Below is a small trained network, with its code and all its weights. Each question gives an input and a class and asks what happens when units are switched off, that is, made to give their printed mean instead of their output.

import numpy as np


def w(rows, s, z=0):
    codes = np.array(rows[::2]) - 128.0
    scale = np.full(codes.shape[1], s)
    scale[-1] = z or s
    return codes * scale


def f(y):
    return y / 2 * (1 + np.tanh(0.7978845608 * (y + 0.044715 * y**3)))


def log_softmax(a):
    a = a - a.max(-1, keepdims=True)
    return a - np.log(np.exp(a).sum(-1, keepdims=True))


def net(x, mask):
    res = np.array(x, float).reshape(1, 6) / 4 @ E
    y = f(res @ A[0][:, :-1].T + A[0][:, -1])
    res = res + np.where(mask, y, B[0][:, -1]) @ B[0][:, :-1]
    return log_softmax(res[-1] @ U[:, :-1].T + U[:, -1])


A, B = {}, {}
E = w([
[156,129,10,33,67,132,95,199,134,122,159],'x0',
[146,130,141,129,121,126,130,129,126,123,131],'x1',
[116,131,122,116,130,133,128,115,133,127,126],'x2',
[76,232,156,146,139,118,84,155,147,2,168],'x3',
[133,131,122,114,186,240,124,146,34,137,180],'x4',
[143,129,136,138,121,126,126,140,121,125,125],'x5',
],0.017)
A[0] = w([
[68,241,129,150,120,115,72,161,150,4,143,164],'neuron 1',
[145,126,92,62,141,197,85,161,44,143,216,111],'neuron 2',
[122,138,193,149,255,195,158,125,59,141,133,152],'neuron 3',
[158,56,112,89,100,141,197,92,101,247,104,253],'neuron 4',
[129,132,98,72,35,48,98,185,183,135,81,173],'neuron 5',
[104,147,202,221,118,50,181,68,188,152,54,230],'neuron 6',
],0.0077,0.0074)
B[0] = w([
[149,243,173,62,162,136,93,106,219,36,206,214],'neuron 1',
[155,111,133,65,34,244,45,217,3,125,151,194],'neuron 2',
[151,248,150,248,175,169,233,28,63,168,110,202],'neuron 3',
[197,34,95,168,105,64,188,138,37,148,62,254],'neuron 4',
[220,129,6,118,90,3,234,79,249,155,175,208],'neuron 5',
[3,3,229,79,165,117,48,171,181,115,57,222],'neuron 6',
],0.0059,0.025)
U = w([
[99,7,177,116,137,102,119,141,140,190,37,251],'0',
[165,136,152,190,152,173,200,61,76,252,83,195],'1',
[185,99,56,128,73,43,181,123,137,169,125,72],'2',
[164,55,96,85,82,177,100,190,39,166,117,59],'3',
[58,141,201,133,168,94,27,127,177,53,134,168],'4',
[82,255,175,200,195,142,143,102,68,83,183,107],'5',
[165,214,101,82,106,90,149,117,205,111,194,99],'6',
[102,188,139,69,102,185,28,212,94,84,211,44],'7',
],0.0077,0.0027)

Each question gives the input, the list of numbers given to net, and the class t.
The units are the neurons (one row each of A and B). Each row of codes is followed by its name. A weight is (code - 128) times the scale printed after its matrix; where a second scale follows, it is the last column's (A, B and U).
mask holds one flag per neuron, in row order. A switched-off neuron (its flag False) gives its mean, the last column of its row in B, instead of its output. The means were averaged over made-up inputs and are rounded, as every weight is.
A unit's drop is (log p(t) with every unit on - log p(t) with that unit switched off) / (log p(t) with every unit on - log p(t) with every unit switched off).
The circuit of an input: a set's keep is (log p(t) with only the set's units on - log p(t) with every unit switched off) / (log p(t) with every unit on - log p(t) with every unit switched off). Starting from all 6 units, units are removed one at a time, each time the one whose removal leaves the highest keep (on an exact tie, the one counted first), for as long as the keep stays at least 0.8.
circuit, biggest first: the units of the circuit, biggest drop first
most important unit: the unit with the biggest drop
k most important neurons: the k neurons with the biggest drops, biggest first
drop of u: that unit's drop, to one decimal
input [-8,7,8,5,-3,8], class 4: most important unit -> neuron 6
input [0,6,0,1,3,-8], class 5: circuit, biggest first -> [neuron 6; neuron 5]
input [2,-6,6,1,-6,3], class 6: 2 most important neurons -> [neuron 4; neuron 5]
input [1,-5,-3,6,0,3], class 6: 3 most important neurons -> [neuron 6; neuron 2; neuron 1]
input [-8,-6,-3,-1,0,8], class 0: 2 most important neurons -> [neuron 6; neuron 1]
input [5,-2,4,1,2,3], class 7: 2 most important neurons -> [neuron 4; neuron 2]
input [-7,-7,5,0,-2,7], class 0: 2 most important neurons -> [neuron 6; neuron 1]
input [-7,-8,8,1,-6,6], class 4: 2 most important neurons -> [neuron 4; neuron 5]
input [1,1,8,8,3,-7], class 7: 2 most important neurons -> [neuron 5; neuron 2]
input [-8,7,-8,-7,-2,3], class 0: drop of neuron 6 -> 2.5
input [-3,4,-3,4,-1,8], class 4: drop of neuron 3 -> 0.0
input [8,4,-5,8,-1,-1], class 6: drop of neuron 5 -> 1.8
